Below is a small trained network, with its code and all its weights. Each question gives an input and a target symbol and asks what happens when units are switched off, that is, made to give their printed mean instead of their output.

import numpy as np


def w(rows, s, z=0):
    codes = np.array(rows[::2]) - 128.0
    scale = np.full(codes.shape[1], s)
    scale[-1] = z or s
    return codes * scale


def norm(h):
    return h / np.sqrt((h * h).mean(-1, keepdims=True) + 1e-5)


def f(y):
    return y / 2 * (1 + np.tanh(0.7978845608 * (y + 0.044715 * y**3)))


def softmax(a):
    e = np.exp(a - a.max(-1, keepdims=True))
    return e / e.sum(-1, keepdims=True)


def log_softmax(a):
    a = a - a.max(-1, keepdims=True)
    return a - np.log(np.exp(a).sum(-1, keepdims=True))


def net(x, mask):
    ids = ['ΔΛΠΣαγεηξτ'.index(c) for c in x.split()]
    T = len(ids)
    res = E[ids] + P[:T]
    u = 0
    for l in range(3):
        q, k, v = (norm(res) @ M[l].T for M in (Q, K, V))
        z = softmax(np.where(np.tri(T) > 0, q @ k.T / 2**0.5, -1e9)) @ v
        res = res + np.where(mask[u], z, O[l][:, -1]) @ O[l][:, :-1]
        u += 1
        y = f(norm(res) @ A[l][:, :-1].T + A[l][:, -1])
        res = res + np.where(mask[u : u + 12], y, B[l][:, -1]) @ B[l][:, :-1]
        u += 12
    return log_softmax(norm(res)[-1] @ U[:, :-1].T + U[:, -1])


Q, K, V, O, A, B = {}, {}, {}, {}, {}, {}
E = w([
[75,229,133,173],'Δ',
[173,130,112,147],'Λ',
[170,164,123,159],'Π',
[202,163,143,184],'Σ',
[185,54,119,134],'α',
[135,115,92,129],'γ',
[205,238,122,174],'ε',
[233,60,159,191],'η',
[147,59,86,120],'ξ',
[2,93,88,63],'τ',
],0.00098)
P = w([
[135,107,67,170],'0',
[142,183,74,106],'1',
[187,110,165,89],'2',
[96,125,84,217],'3',
[143,192,74,110],'4',
[155,115,199,73],'5',
[79,136,116,229],'6',
[147,197,83,118],'7',
[133,111,243,98],'8',
[63,115,125,229],'9',
[149,206,94,118],'10',
[131,92,251,157],'11',
],0.0015)
Q[0] = w([
[151,187,17,89],'L0H1',
[136,2,186,129],'L0H1',
],0.0044)
K[0] = w([
[108,3,144,131],'L0H1',
[149,206,44,112],'L0H1',
],0.0058)
V[0] = w([
[126,243,69,7],'L0H1',
[171,89,106,83],'L0H1',
],0.0011)
O[0] = w([
[164,90,69,6,253],'L0H1',
[154,112,104,162,57],'L0H1',
],0.0017,0.00028)
A[0] = w([
[42,58,102,164,6],'L0N1',
[37,101,135,152,114],'L0N2',
[51,188,179,107,197],'L0N3',
[250,49,190,117,102],'L0N4',
[255,67,179,140,121],'L0N5',
[151,6,133,27,81],'L0N6',
[96,201,155,160,127],'L0N7',
[74,156,57,38,191],'L0N8',
[106,172,26,42,164],'L0N9',
[140,127,72,117,71],'L0N10',
[228,92,168,161,131],'L0N11',
[83,186,152,103,196],'L0N12',
],0.0024,0.0013)
B[0] = w([
[135,200,228,132,53],'L0N1',
[188,173,148,107,134],'L0N2',
[224,78,83,93,254],'L0N3',
[26,225,98,112,119],'L0N4',
[54,216,72,124,138],'L0N5',
[6,150,107,146,59],'L0N6',
[172,22,117,92,216],'L0N7',
[195,132,46,168,212],'L0N8',
[210,134,62,212,217],'L0N9',
[132,142,144,168,91],'L0N10',
[91,180,64,121,146],'L0N11',
[212,64,89,121,240],'L0N12',
],0.0017,0.00077)
Q[1] = w([
[95,92,154,165],'L1H1',
[84,148,171,4],'L1H1',
],0.014)
K[1] = w([
[152,189,153,56],'L1H1',
[177,146,2,158],'L1H1',
],0.0085)
V[1] = w([
[208,53,108,73],'L1H1',
[223,251,169,167],'L1H1',
],0.0021)
O[1] = w([
[187,57,115,119,229],'L1H1',
[166,161,253,134,253],'L1H1',
],0.0035,0.00049)
A[1] = w([
[121,114,107,100,167],'L1N1',
[113,130,105,109,139],'L1N2',
[49,48,132,139,94],'L1N3',
[116,91,146,89,3],'L1N4',
[128,128,128,129,127],'L1N5',
[128,128,128,128,128],'L1N6',
[110,60,125,110,173],'L1N7',
[125,123,152,102,36],'L1N8',
[155,99,142,49,143],'L1N9',
[93,149,252,145,121],'L1N10',
[128,128,128,127,129],'L1N11',
[152,118,158,160,170],'L1N12',
],0.0036,0.0029)
B[1] = w([
[86,171,165,91,169],'L1N1',
[123,143,142,96,128],'L1N2',
[244,194,107,217,70],'L1N3',
[207,127,45,255,8],'L1N4',
[128,128,128,128,127],'L1N5',
[128,128,128,128,128],'L1N6',
[140,189,211,141,172],'L1N7',
[180,133,32,204,29],'L1N8',
[65,197,130,199,160],'L1N9',
[179,199,25,28,176],'L1N10',
[128,128,128,128,129],'L1N11',
[71,80,189,74,234],'L1N12',
],0.0016,0.0011)
Q[2] = w([
[1,129,106,177],'L2H1',
[106,64,47,132],'L2H1',
],0.0041)
K[2] = w([
[85,155,198,216],'L2H1',
[105,174,84,253],'L2H1',
],0.0031)
V[2] = w([
[255,86,124,181],'L2H1',
[114,207,227,60],'L2H1',
],0.001)
O[2] = w([
[10,175,122,147,251],'L2H1',
[149,104,3,119,223],'L2H1',
],0.0012,0.00024)
A[2] = w([
[168,16,134,202,47],'L2N1',
[113,206,175,71,182],'L2N2',
[137,117,119,166,137],'L2N3',
[152,164,132,193,123],'L2N4',
[105,116,226,227,9],'L2N5',
[70,228,178,143,11],'L2N6',
[16,102,105,178,115],'L2N7',
[39,124,72,156,69],'L2N8',
[103,209,41,82,69],'L2N9',
[132,26,49,252,37],'L2N10',
[147,178,137,163,99],'L2N11',
[128,127,128,127,130],'L2N12',
],0.0029,0.0012)
B[2] = w([
[63,104,80,121,127],'L2N1',
[46,143,114,95,250],'L2N2',
[113,116,140,113,123],'L2N3',
[108,113,167,108,121],'L2N4',
[181,55,67,87,108],'L2N5',
[126,113,43,90,114],'L2N6',
[210,181,150,127,106],'L2N7',
[218,115,171,137,85],'L2N8',
[102,6,134,121,148],'L2N9',
[65,196,154,113,141],'L2N10',
[104,117,152,116,118],'L2N11',
[128,129,129,128,129],'L2N12',
],0.0022,0.0011)
U = w([
[219,131,142,126,7],'Δ',
[142,157,149,172,15],'Λ',
[158,173,152,181,60],'Π',
[119,157,246,59,170],'Σ',
[109,7,190,175,161],'α',
[131,151,128,178,116],'γ',
[197,178,115,112,89],'ε',
[20,166,96,65,165],'η',
[38,152,99,233,194],'ξ',
[162,85,2,115,187],'τ',
],0.0098,0.0022)

Each question gives the input, a string of symbols that net reads in full, and the target symbol t.
The units are the heads (2 rows each of Q, K, V and O) and the neurons (one row each of A and B). Each row of codes is followed by its name. A weight is (code - 128) times the scale printed after its matrix; where a second scale follows, it is the last column's (O, A, B and U).
mask holds one flag per unit, layer by layer, with each layer's heads first. A switched-off unit (its flag False) gives its mean, the last column of its rows in O or B, instead of its output. The means were averaged over made-up inputs and are rounded, as every weight is.
A unit's drop is (log p(t) with every unit on - log p(t) with that unit switched off) / (log p(t) with every unit on - log p(t) with every unit switched off).
The circuit of an input: a set's keep is (log p(t) with only the set's units on - log p(t) with every unit switched off) / (log p(t) with every unit on - log p(t) with every unit switched off). Starting from the 12 units with the biggest drops (on a tie, the unit counted first), units are removed one at a time, each time the one whose removal leaves the highest keep (on an exact tie, the one counted first), for as long as the keep stays at least 0.8.
circuit, biggest first: the units of the circuit, biggest drop first
most important unit: the unit with the biggest drop
top k neurons: the k neurons with the biggest drops, biggest first
top k neurons in layer l: the k neurons of layer l with the biggest drops, biggest first
input Δ ξ Δ ε Δ τ Σ ε, target τ: circuit, biggest first => L1H1, L2N9, L0N1
input Δ γ η ξ τ, target τ: circuit, biggest first => L0N8, L0N9
input Δ τ Δ Δ Δ α Δ α Δ γ, target α: most important unit => L2N5
input Δ Σ γ Δ ξ Σ Δ Σ Π τ Σ, target τ: circuit, biggest first => L1H1, L0N1, L2N9
input Δ Δ α ξ Σ Δ τ, target α: top 3 neurons in layer 2 => L2N5, L2N1, L2N2
input γ Δ Δ ξ, target α: top 2 neurons in layer 2 => L2N5, L2N1
input Σ Δ Σ Δ ξ, target ξ: top 2 neurons => L1N10, L0N9
input τ τ Σ Π, target η: top 2 neurons in layer 2 => L2N6, L2N2
input Δ Π Δ α Δ τ τ Δ τ α Δ, target τ: top 2 neurons => L2N9, L2N2
input Λ Δ Δ Σ α Δ ξ Δ, target ξ: top 4 neurons => L1N10, L0N9, L2N5, L2N7
input Δ τ τ τ ε τ ε Δ Δ Σ, target α: top 2 neurons in layer 2 => L2N5, L2N1
input Σ τ Δ Σ Δ α Δ τ Π γ, target τ: top 2 neurons => L2N5, L1N3
input Δ η η Δ Δ Π Σ Δ, target Σ: top 3 neurons => L0N5, L1N3, L0N11
input η Σ Δ ε τ ξ ε Δ, target α: top 3 neurons => L2N9, L1N10, L1N3
input α τ Δ τ Δ Λ Δ Δ τ Δ Δ ξ, target η: most important unit => L1N10
input Δ Λ τ τ Δ ε Σ, target Σ: top 3 neurons => L0N9, L0N8, L1N10
input Δ τ Δ Δ η τ Δ ε, target τ: top 3 neurons => L2N9, L0N6, L2N7
input Δ Σ Δ Δ Σ Δ γ, target α: top 2 neurons => L2N1, L2N5
input Σ Π τ τ Δ Σ γ, target η: top 2 neurons => L0N8, L1N10
input Δ Δ Λ Δ Δ Δ τ Σ, target τ: top 3 neurons => L2N9, L2N2, L0N1
input η Δ Δ Δ γ Σ ε, target η: top 4 neurons => L1N10, L0N4, L0N9, L2N6
input Σ α Δ α α, target α: top 2 neurons in layer 2 => L2N9, L2N8
input Δ τ η Λ Σ ε Σ, target Σ: top 2 neurons => L0N5, L0N11
input ξ ε α γ Π Δ Δ Δ ε η, target Σ: top neuron in layer 1 => L1N10
input Δ η Δ Λ Δ Δ Σ, target α: top 2 neurons in layer 2 => L2N1, L2N5
